Each row, then the grade of its hidden value
-29 -57 -47 20 -40 9 -131 -74 -73 138 40 -15 30 18 27 -146 67 -5 82 31
 221 91 -73 -190 -45 87 -7 181 -22 -64 -61 -228 -28 -110 -93 0 69 150
 -73 -117 21 => P
-25 -66 -5 23 106 -1 115 88 -24 -28 104 69 -24 -133 -49 83 22 -37 -82
 115 -112 -54 56 104 -44 -78 49 14 -24 -85 -136 189 80 6 71 -68 37 -57
 40 134 13 => F
114 35 -43 -42 -42 -91 55 -111 -29 113 -71 113 273 107 -48 -88 -50 71
 -79 9 57 178 -56 -142 -66 105 24 155 -86 107 118 -265 -125 123 -53 44
 14 67 -76 40 -136 => A
-58 -27 -25 11 -1 23 -38 57 -32 36 73 52 54 -20 -47 11 37 -76 23 42 98
 29 -21 -19 -49 38 38 27 -2 -83 -100 -43 -2 16 12 -8 29 28 3 38 3 => F
-1 76 -112 57 114 -56 16 109 71 -115 6 271 265 -89 -169 54 -106 -236 29
 -136 115 44 37 36 -92 83 80 -88 90 34 -70 132 72 84 195 71 91 -30 -115
 301 59 => Z
54 57 54 -49 -64 -8 -42 73 -125 61 152 -24 -191 -47 95 13 43 28 5 80 -22
 43 38 139 -1 -65 81 149 8 -219 -20 -111 42 43 -26 -20 97 8 63 -82 -12 => P
-88 -90 -8 30 -39 30 -77 -42 -79 120 40 -65 -11 14 22 -91 92 21 55 114
 141 42 -55 -145 -62 81 -25 113 -37 -89 -118 -156 -26 -79 -109 -44 2 98
 -12 -117 1 => B
-231 -116 102 57 5 -123 120 -73 -54 30 -104 -238 -174 -34 63 -74 70 226
 -9 320 -236 -85 58 -42 -251 123 -109 -133 -112 -78 -204 150 41 19 -156
 -153 -269 -153 105 -123 -98 => Z
-93 -18 55 2 -34 -60 109 -29 -63 38 -103 -35 78 57 -2 -7 4 94 -24 150
 -92 21 -12 -56 -133 124 -41 -40 -71 -12 -56 -36 -46 118 -92 -76 -145
 -75 46 -14 -98 => Y
70 81 52 -75 -171 -90 4 -135 -164 145 -121 -40 11 176 160 -153 -20 180
 44 19 41 137 -92 -163 -32 126 5 174 -73 -28 165 -355 -156 92 -182 -68
 -73 34 8 -215 -102 => F
52 140 7 -65 9 -117 61 98 -41 -70 39 135 -42 -51 25 51 -81 -34 -9 -69
 -115 6 47 172 -60 -37 137 -54 21 -101 68 120 30 162 110 -17 4 -148 54
 119 -21 => Y
99 100 37 -49 -3 -13 45 141 -122 -39 147 94 -191 -95 98 83 -25 -42 -3
 -17 -83 -15 56 216 55 -129 136 94 52 -209 13 63 69 60 82 -67 114 -63 72
 32 51 => B
40 62 3 -42 -30 -67 53 9 -56 27 -13 87 85 33 0 0 -38 16 -27 9 -22 69 -13
 11 -54 39 58 43 -30 -27 50 -76 -45 127 -1 -15 -10 -37 11 45 -66 => A
139 108 -113 -54 58 -164 13 -37 30 -6 2 237 178 -27 -47 -82 -114 -51 -31
 -170 37 108 -10 -24 -70 9 134 60 -16 68 148 3 -26 83 122 65 80 -22 -91
 170 -30 => A
-57 -53 -7 -4 -59 -26 -105 -52 -55 132 65 -79 -46 18 28 -111 85 61 31
 111 107 73 -37 -102 -92 65 5 106 -60 -97 -71 -180 -35 -32 -100 -1 -4 76
 5 -124 -53 => B
-9 -66 12 46 110 -158 227 -81 9 -5 -77 -6 62 -80 -45 -34 -35 155 -144
 208 -243 3 93 -1 -184 45 -42 -3 -102 68 -86 152 54 62 -20 -65 -93 -97
 -14 106 -108 => Z
73 75 -131 -41 90 -110 -185 99 63 -19 275 160 -126 -196 -40 -52 -7 -158
 27 -152 107 34 60 152 -61 -127 210 43 49 -156 -10 133 113 -40 209 119
 204 0 -37 144 59 => P
23 31 -95 -21 108 -121 -20 34 33 -42 102 151 -29 -138 -24 -46 -40 -79 -2
 -95 -9 -12 30 54 -81 -66 137 -14 0 -54 -1 203 68 -17 145 8 63 -67 -20
 146 41 => A
105 195 -35 -66 -38 -178 18 -14 -30 -31 -84 179 122 49 24 -67 -140 -13
 38 -165 9 112 -7 7 -86 90 109 -6 17 17 177 -65 -48 180 67 34 -4 -84 -45
 85 -49 => Q
12 28 9 -12 45 24 -35 187 -64 -39 245 58 -223 -174 25 102 39 -109 6 36
 -33 -49 83 244 13 -146 130 50 61 -255 -125 142 134 -5 116 -24 145 -40
 71 68 79 => P
-102 -129 19 80 158 -1 249 62 3 -58 -9 52 115 -124 -127 124 10 -5 -133
 227 -204 -83 79 63 -116 0 -41 -65 -52 12 -223 269 94 41 41 -104 -58 -97
 25 207 -22 => Q
-103 -10 -36 69 86 -43 59 79 41 -70 -14 107 157 -75 -132 55 -34 -113 2
 44 5 -5 46 28 -143 99 7 -123 27 -7 -158 147 66 76 86 2 -26 -67 -35 191
 4 => Z
18 -36 -62 -4 57 -46 -94 23 3 58 192 31 -82 -132 -27 -53 55 -34 -22 47
 53 37 39 49 -72 -66 87 112 -19 -121 -90 17 76 -60 54 48 129 49 -21 41 7 => P
-41 23 0 13 -20 135 -126 178 -76 36 191 80 38 -71 -70 111 68 -211 65 32
 186 48 7 106 11 -5 54 112 91 -214 -164 -125 91 13 41 56 197 97 -17 65
 74 => R
-119 -117 112 32 -67 71 110 -15 -165 100 -37 -146 -70 50 80 13 100 131
 -9 274 -65 -25 -31 -76 -37 68 -87 90 -74 -114 -153 -111 -37 -5 -190
 -171 -108 12 89 -162 -41 => F
36 10 55 -25 -28 24 -7 72 -120 66 157 -28 -146 -74 58 37 58 20 -25 134
 -35 30 45 128 -5 -71 50 171 -2 -201 -78 -85 68 14 -30 -23 115 29 46 -47
 -5 => R
-56 9 -44 26 52 5 43 84 -9 -44 -2 161 179 -31 -97 63 -34 -144 21 -29 64
 7 -15 -4 -57 61 44 -50 30 -18 -80 72 15 65 80 -18 17 -31 -26 165 33 => Y
14 3 -67 -8 24 -114 41 -96 10 53 -87 110 232 42 -64 -100 -48 22 -27 -16
 46 98 -45 -152 -123 115 19 35 -68 100 46 -74 -67 63 -9 15 -35 7 -76 80
 -74 => Y
1 67 -90 -8 102 -15 -76 204 38 -100 218 214 -35 -178 -85 97 -23 -248 32
 -132 68 -33 54 200 -21 -103 184 -62 90 -159 -84 230 115 25 237 48 153
 -61 7 232 101 => F
-60 5 -84 37 145 -102 48 81 83 -96 44 165 113 -143 -139 35 -54 -130 -20
 -28 -33 -27 64 71 -149 16 76 -132 18 0 -110 272 96 50 166 25 9 -103 -37
 258 18 => Q
-103 32 35 66 -49 -7 58 6 -95 -13 -160 26 131 71 9 -14 -42 -26 105 44 75
 32 -26 -113 -91 212 -62 -38 39 -20 -87 -90 -19 69 -72 -84 -91 -18 -36
 -18 19 => Z
-140 -6 19 21 87 -97 70 122 40 -89 67 11 -74 -138 -75 85 5 -32 -35 123
 -175 -81 102 180 -185 1 49 -202 -10 -112 -174 302 109 110 97 -26 -91
 -190 87 158 -36 => Q
165 195 -35 -87 -90 -5 -170 112 -63 62 175 181 92 5 -29 25 -35 -157 37
 -134 197 190 1 131 19 -13 154 195 80 -151 98 -299 14 141 79 167 257 96
 -60 70 -12 => R
12 -35 -68 32 96 -134 132 -100 39 18 -103 113 253 -18 -105 -74 -64 42
 -84 48 -46 70 8 -123 -154 102 -12 16 -77 143 -13 38 -12 53 15 -1 -42
 -20 -92 152 -76 => Q
-152 -44 5 5 11 -117 11 -52 -26 24 -57 -63 -66 -20 34 -98 29 79 46 86
 -64 -40 -13 -82 -178 86 -3 -96 -69 -52 -75 113 -1 2 -53 -84 -158 -104
 47 -44 -36 => Y
-35 16 -103 24 79 -43 -5 38 40 -34 -8 202 232 -41 -124 -6 -54 -159 29
 -97 120 39 -27 -63 -86 78 62 -45 21 36 -44 72 8 34 111 30 35 -8 -81 197
 33 => Y
-37 0 -63 29 127 -146 84 0 50 -63 -15 111 66 -114 -70 -33 -59 -26 -30 4
 -89 -18 56 17 -158 28 50 -86 -21 24 -62 231 72 32 100 -15 -33 -107 -36
 174 -6 => Q

288 -116 -74 -131 43 11 270 -31 268 137 -128 -151 324 -121 -48 -203 36
 -66 -19 188 -138 -174 -76 249 -143 273 173 147 225 -180 253 68 358 72
 32 111 -28 70 89 -165 -97 => J
238 143 23 -178 74 -13 281 -17 -109 -155 -90 -118 -64 -234 -180 -298 -15
 100 36 7 -203 -164 -107 -16 56 -27 -5 147 -41 -98 -67 134 -12 110 111
 17 11 81 87 -39 -280 => K
57 68 -52 30 56 -45 65 82 -140 -60 -28 -25 20 -56 -116 -29 23 -10 -8 6
 -165 -91 -32 -131 17 -65 -104 66 3 25 26 -11 -64 -12 68 42 25 -88 44 19
 -148 => K
-53 129 -58 83 -79 -41 -57 124 -130 -28 62 27 -127 -6 -82 115 15 -13 58
 -52 -6 53 -24 -242 133 -136 -204 -131 -47 95 -150 -16 -202 -23 110 -7
 -44 -50 -45 150 9 => W
113 -60 6 -168 -89 29 195 -59 129 -12 -3 -11 51 -181 1 -182 4 -35 27 65
 -55 -100 -61 171 5 43 70 49 56 -149 -21 45 113 71 55 41 -79 85 30 56
 -119 => D
215 -101 -24 -176 7 45 247 -72 200 34 -105 -89 218 -180 -40 -237 18 -9
 -30 145 -130 -195 -71 260 -89 187 143 150 150 -170 149 76 302 63 22 72
 -31 82 63 -104 -154 => M
122 -60 -30 -77 20 -35 160 12 33 3 -11 -81 123 -81 -27 -124 23 -89 22 60
 -131 -92 -31 31 -31 70 6 77 90 -112 89 -23 135 21 38 77 -12 -12 77 -14
 -129 => S
1 259 -35 59 42 -68 -71 50 -297 -171 49 -50 -185 -76 -147 0 10 138 35
 -138 -43 -16 -39 -287 171 -153 -246 -48 -51 82 -253 83 -270 -11 132 22
 27 -47 -39 54 -123 => J
82 171 -16 22 109 -154 94 100 -313 -136 71 -163 -116 -51 -132 -85 22 -17
 102 -109 -159 0 -42 -347 102 -120 -208 13 -34 -15 -140 -23 -193 13 118
 60 44 -76 85 33 -185 => M
214 203 -92 -27 117 -7 4 32 -107 -109 -123 -72 43 10 -173 -54 -30 80 -7
 -2 -113 -75 -2 -119 99 60 -138 62 32 20 93 122 44 23 99 57 69 -3 23
 -112 -113 => H
-43 -52 -28 -11 -96 -8 16 -3 31 8 73 28 29 -95 27 -4 35 -42 7 9 -7 -46
 -25 29 18 -23 -44 -32 66 -42 -79 -26 -4 -18 43 49 -64 -25 -25 101 -45 => S
22 62 -85 103 60 -28 12 126 -120 -12 -61 -14 65 -22 -142 55 37 9 -42 40
 -173 -106 -35 -158 -13 -39 -122 50 19 99 74 -28 -39 -52 54 26 35 -120
 15 -6 -100 => W
132 -112 -20 -136 -100 23 231 -32 216 87 -12 -26 134 -175 11 -157 27 -79
 23 116 -56 -102 -78 213 -60 90 126 49 111 -158 40 29 150 78 55 57 -100
 76 38 41 -76 => K
-14 1 -128 90 -128 36 -117 -2 175 136 15 72 133 -35 5 138 48 21 -49 56
 101 -30 -32 94 -2 74 -26 -98 157 38 -33 58 4 -28 72 69 -88 -11 -117 47
 110 => H
-109 104 -80 71 -58 52 -262 27 -111 -122 13 148 -46 69 -27 169 -19 52
 -56 -58 51 -1 79 -103 163 -79 -234 -84 -1 115 -35 24 -58 -95 46 13 14
 -83 -104 86 11 => J
-145 -55 -39 69 -81 6 -70 7 -52 -28 69 119 29 -101 16 60 49 -3 -70 -2
 -48 -102 -14 18 -10 -106 -74 12 39 35 -77 -54 -90 -73 22 45 -40 -117
 -51 129 -85 => D
-124 -33 -69 84 -118 3 -103 64 -7 22 74 128 16 -1 26 143 32 -75 -20 1 13
 -1 17 -43 42 -92 -112 -77 33 51 -35 -67 -86 -61 46 34 -60 -101 -55 163
 19 => K
170 179 -78 -23 -32 -50 53 31 7 19 11 -104 -33 -56 -100 -33 5 32 92 -26
 33 36 -66 -114 113 37 -94 -93 58 -33 -126 118 -85 75 154 57 -51 76 -19
 13 9 => H
201 4 -123 -21 63 12 25 40 108 48 -118 -52 238 75 -65 1 -6 -72 -24 103
 -85 -66 27 38 -9 183 -33 56 150 -42 279 36 246 -1 41 93 30 -19 42 -117
 -19 => J
-29 -62 -20 -88 -124 70 -20 -45 85 -53 18 111 31 -67 42 -16 -12 -33 -23
 33 14 -59 22 125 64 1 -39 -15 36 -52 0 2 100 -17 20 24 -59 13 -41 103
 -44 => S
120 16 9 -150 -34 24 182 -46 23 -78 -32 -13 3 -195 -61 -196 -4 29 6 35
 -104 -132 -67 104 26 -6 27 86 12 -104 -43 73 46 66 69 28 -41 60 35 32
 -178 => D
-18 -150 -49 -81 -110 109 -25 -49 174 -7 -42 162 166 -36 59 5 -10 -73
 -88 107 -29 -120 44 241 -13 63 25 53 85 -54 173 -20 227 -41 -26 40 -43
 -23 -28 59 -47 => D
93 310 36 -35 70 -161 137 61 -393 -216 115 -202 -314 -175 -181 -172 13
 107 161 -191 -101 24 -103 -406 203 -208 -239 -45 -113 -19 -405 79 -370
 76 187 19 9 19 49 84 -217 => M
178 56 17 -180 72 27 189 -60 -60 -167 -97 -64 27 -185 -118 -259 -21 82
 -23 32 -189 -195 -52 75 29 30 -2 172 5 -102 30 96 125 51 46 32 33 48 68
 -66 -267 => S
254 160 -88 -65 11 6 113 -32 90 23 -97 -93 80 -134 -146 -115 3 113 12 50
 -41 -95 -103 44 27 119 10 26 93 -43 -26 179 27 90 132 67 -32 101 -15
 -83 -59 => H
7 -219 -106 -28 -158 172 -1 -10 393 176 -132 166 314 -44 37 81 24 -59
 -139 239 -8 -162 -6 365 -116 189 126 28 170 -1 283 4 360 -51 -38 18 -87
 8 -73 -2 72 => W
69 114 -137 61 -85 9 -140 43 85 62 -2 47 57 83 -36 157 -7 -22 24 8 97 67
 17 -67 108 61 -133 -141 84 49 11 59 -18 -4 106 63 -50 6 -82 47 127 => H
76 182 -114 62 -43 -12 -104 31 -15 5 -3 10 -10 2 -94 95 2 64 17 -29 52
 21 -25 -117 112 5 -146 -101 49 63 -89 98 -113 9 128 52 -31 6 -78 32 46 => H
1 -132 -89 3 -182 94 34 43 306 191 -47 80 177 -62 10 91 38 -64 -36 170
 31 -66 -50 184 -53 120 58 -75 125 10 95 -5 187 -19 23 4 -120 36 -73 64
 108 => W
3 -117 -35 -71 -46 81 19 -55 101 -37 -53 98 161 -93 13 -54 8 -11 -100 93
 -88 -171 9 205 -41 57 26 105 87 -49 129 -3 198 -41 -21 47 -14 -36 -11 9
 -117 => S
110 -41 -13 -103 -5 10 178 -28 38 -32 -40 -20 91 -171 -51 -167 19 -7 -21
 66 -144 -159 -63 115 -41 23 47 120 58 -97 39 30 87 38 44 54 -24 6 50 5
 -179 => D

Next part:
207 -13 15 54 385 -40 -252 -133 197 142 104 -133 -27 -183 -272 54 -56
 161 233 -117 49 -82 -230 -23 36 2 -177 75 -138 -255 142 -146 77 32 -176
 75 -398 -139 129 -110 -79 => E
39 -156 75 -116 386 122 83 -70 32 130 -258 161 -47 57 25 -29 203 -56 -72
 -80 440 -436 -54 -44 -242 -122 -20 62 -226 111 -69 -31 364 -48 -39 250
 -202 -56 -190 140 66 => V
-106 111 -38 92 -167 2 255 179 3 -279 15 -145 -179 5 112 -14 38 55 148
 -280 19 -51 -39 -81 -7 245 -197 89 126 -68 30 32 -151 90 103 138 -24 9
 -17 -62 89 => E
42 -26 -95 74 175 66 -105 -88 43 100 90 -181 -136 -91 -147 122 -85 54
 202 -26 -18 -23 -93 -97 32 144 -122 102 114 -222 117 -20 -51 69 -108
 144 -305 -92 104 -184 -104 => T
90 -148 -388 -91 53 160 34 -114 -20 102 -50 16 -226 154 -10 162 140 -107
 135 -76 63 -54 81 -144 69 55 -131 181 116 -74 218 60 -22 -39 39 219
 -166 -216 107 -228 -100 => N
5 46 -167 -24 -361 85 -89 141 -21 104 91 -117 -55 -152 6 75 -213 48 105
 160 -270 254 81 -156 192 123 14 235 333 -38 159 248 -217 -14 -36 -32
 -175 -13 77 -76 -78 => T
53 11 106 -214 -96 -42 -95 -3 25 -4 -71 38 161 -259 -146 22 -78 100 -34
 78 23 -11 -21 -17 41 -179 32 93 -17 -12 16 114 13 -27 -95 -95 -133 46
 -12 53 -6 => X
-220 185 108 42 -96 -32 301 153 -54 -325 68 -137 -192 -188 32 -1 -136 85
 167 -369 51 -123 -59 -48 -119 292 -174 28 80 -117 -54 44 -211 226 15
 149 -85 33 12 -115 95 => N
62 -188 -112 -404 -219 198 -175 -151 -52 161 -289 76 97 -179 -144 147
 145 26 -155 340 8 -47 144 -202 99 -366 186 167 106 55 93 251 41 -167
 -58 -76 -88 51 49 10 -85 => X
100 39 342 57 280 -160 -117 42 119 26 -37 -26 267 -122 -112 -84 -68 121
 -51 82 214 -134 -215 153 -101 -90 -44 3 -151 -16 -134 -97 265 -13 -130
 -8 -194 127 -257 247 48 => V
335 126 95 -19 91 -455 -247 20 142 -15 256 88 450 -104 -239 -21 -303 63
 73 30 -29 299 -175 358 195 -121 -188 63 -93 -116 88 -95 62 -31 -134
 -221 -147 -78 -102 53 -79 => L
-55 -160 -247 75 89 290 -27 -171 -21 68 -95 -301 -302 76 -70 223 207 14
 157 83 1 -127 -9 -278 37 150 -75 109 273 -244 135 5 -69 6 -4 258 -199
 -29 134 -255 -118 => T
111 54 328 11 231 -189 -100 70 101 30 -18 43 285 -140 -96 -102 -120 97
 -59 56 207 -102 -184 177 -95 -103 -39 22 -163 27 -122 -60 253 -9 -128
 -30 -186 96 -257 250 53 => V
-76 -114 -182 91 117 168 13 -107 -78 121 38 -166 -208 61 -24 187 -54
 -107 146 87 32 -50 16 -148 -21 225 -66 97 284 -193 77 41 -40 71 -56 249
 -237 -94 39 -229 -132 => C
19 -240 -491 -269 -304 331 -128 -162 -172 308 -121 6 -150 39 -36 296 25
 -159 -9 399 -168 153 289 -288 198 -69 143 272 440 -19 246 338 -145 -119
 -13 81 -143 -114 155 -255 -231 => C
106 -16 -250 -191 28 -17 45 -34 -26 69 67 180 -88 -31 -51 87 -119 -92
 124 -189 58 8 75 -1 37 23 -126 170 -7 -9 171 106 -48 37 -31 108 -196
 -253 87 -176 -70 => N
163 20 -42 -14 73 0 -111 54 157 79 35 -29 -45 -140 -80 -29 -34 118 160
 -133 2 -25 -110 -80 67 0 -129 154 -80 -67 148 11 27 -27 -66 39 -272
 -119 71 -1 6 => E
328 29 156 55 317 -307 -274 -34 213 73 132 19 337 -69 -224 -48 -122 97
 76 22 107 71 -254 238 87 -136 -175 40 -192 -131 57 -176 223 -63 -148
 -96 -237 -61 -117 114 -42 => X
68 -183 -163 -283 -66 103 -147 -272 -62 29 -200 -44 81 -46 -225 237 196
 6 -67 262 37 -26 75 -103 120 -265 47 85 144 -133 103 85 -6 -97 -38 -17
 -45 34 76 -149 -144 => L
235 13 -234 54 56 -162 -163 -14 49 141 240 4 87 68 -109 100 -226 -60 174
 44 -100 276 -37 119 198 96 -180 165 142 -134 207 5 -41 -15 -70 9 -219
 -197 21 -149 -155 => T
2 -36 -153 1 82 66 -30 -89 -31 64 70 -109 -133 -46 -107 155 -89 -17 155
 -11 -10 -1 -10 -80 28 138 -98 107 167 -183 108 40 -85 73 -70 148 -229
 -100 87 -216 -112 => T
28 -24 -95 -243 -50 53 -84 -118 -28 40 -26 6 -29 -236 -195 143 -74 56 67
 1 -25 -13 36 -94 54 -88 -9 122 60 -109 112 129 -106 36 -95 10 -194 -64
 145 -164 -92 => E
-28 -44 -147 74 6 173 140 37 61 -103 -103 -178 -285 62 67 39 235 61 160
 -211 77 -185 -50 -220 -5 157 -168 116 75 -102 102 -17 -36 2 83 226 -124
 -50 56 -97 47 => E
150 33 44 -161 -11 -170 86 170 39 21 -21 317 191 0 92 -128 -114 -80 -60
 -115 202 -29 9 147 -34 -110 -72 137 -165 209 9 90 189 -66 -2 -5 -87
 -113 -213 200 81 => U
106 84 302 -55 148 -260 -116 7 79 -70 47 22 321 -222 -195 -41 -178 110
 -18 25 127 -14 -178 201 -23 -129 -68 -7 -131 -80 -83 -60 127 30 -142
 -110 -149 76 -150 129 10 => U
136 -11 17 -199 -231 -48 -71 141 40 82 -100 170 214 -99 28 -65 -54 19
 -107 150 19 77 51 4 90 -202 54 183 1 179 51 193 101 -145 -15 -115 -74
 16 -136 205 31 => U
-79 31 -129 -19 -16 78 195 47 -30 -111 8 -52 -242 -31 34 59 -4 -3 162
 -269 67 -117 6 -113 -47 197 -156 108 77 -80 77 57 -113 104 30 202 -141
 -105 64 -158 17 => N
78 26 -23 101 168 -63 -178 -48 34 163 225 -129 10 -137 -173 107 -307 21
 192 70 -74 122 -106 26 60 165 -99 96 147 -223 96 -1 -46 93 -175 59 -339
 -102 49 -153 -141 => C
-25 -74 -171 -128 -285 333 -160 0 31 152 -137 -228 -220 -262 -88 126 69
 173 94 171 -219 11 62 -399 148 -19 88 236 253 -82 184 244 -181 -65 -52
 29 -237 40 213 -100 -64 => N
-39 -83 -137 -31 -17 304 -58 -54 56 84 -125 -232 -303 -165 -75 109 147
 140 156 -27 -44 -167 -23 -350 23 62 -28 159 129 -145 141 89 -94 -3 -39
 168 -268 -20 186 -142 -28 => N
136 2 105 -11 39 -118 -18 108 94 -7 -53 69 191 20 22 -83 13 24 -40 23
 151 -36 -86 86 6 -87 -76 92 -77 70 -12 -6 191 -88 -10 -10 -87 19 -205
 196 57 => U
-205 36 -121 252 -121 145 339 122 -24 -349 -58 -355 -358 188 175 63 252
 37 185 -259 46 -145 -50 -194 -26 382 -239 56 274 -173 17 -45 -168 92
 180 288 28 70 -15 -149 80 => N
242 11 -76 96 143 -36 -198 33 213 112 91 -114 -18 -69 -115 -14 -10 139
 203 -85 -36 42 -169 -50 132 30 -182 154 -50 -134 189 -68 50 -60 -72 30
 -296 -125 69 -12 -31 => E
-100 -79 -137 46 146 217 50 -103 -34 48 -24 -198 -302 -45 -56 158 35 2
 180 -74 56 -175 -25 -213 -66 201 -90 91 169 -200 79 21 -71 99 -50 268
 -257 -74 112 -232 -71 => T
-65 0 -51 92 -60 31 526 376 -24 -182 -206 221 -140 412 502 -206 236 -194
 -78 -315 396 -277 62 18 -202 190 -166 142 -53 362 -91 56 252 -64 263
 308 102 -44 -414 291 251 => V
-35 28 60 253 -145 30 179 225 108 -272 -125 -269 -60 180 194 -88 291 99
 50 -73 76 -91 -131 -106 33 162 -177 67 134 -37 -24 -68 50 -79 161 111
 60 156 -187 158 150 => X
40 -107 109 -265 -83 77 -140 -44 -40 141 -248 80 221 -157 -96 53 43 42
 -210 353 104 -77 58 -47 -5 -298 181 116 45 115 -51 185 164 -124 -82 -66
 -95 153 -156 178 -29 => V
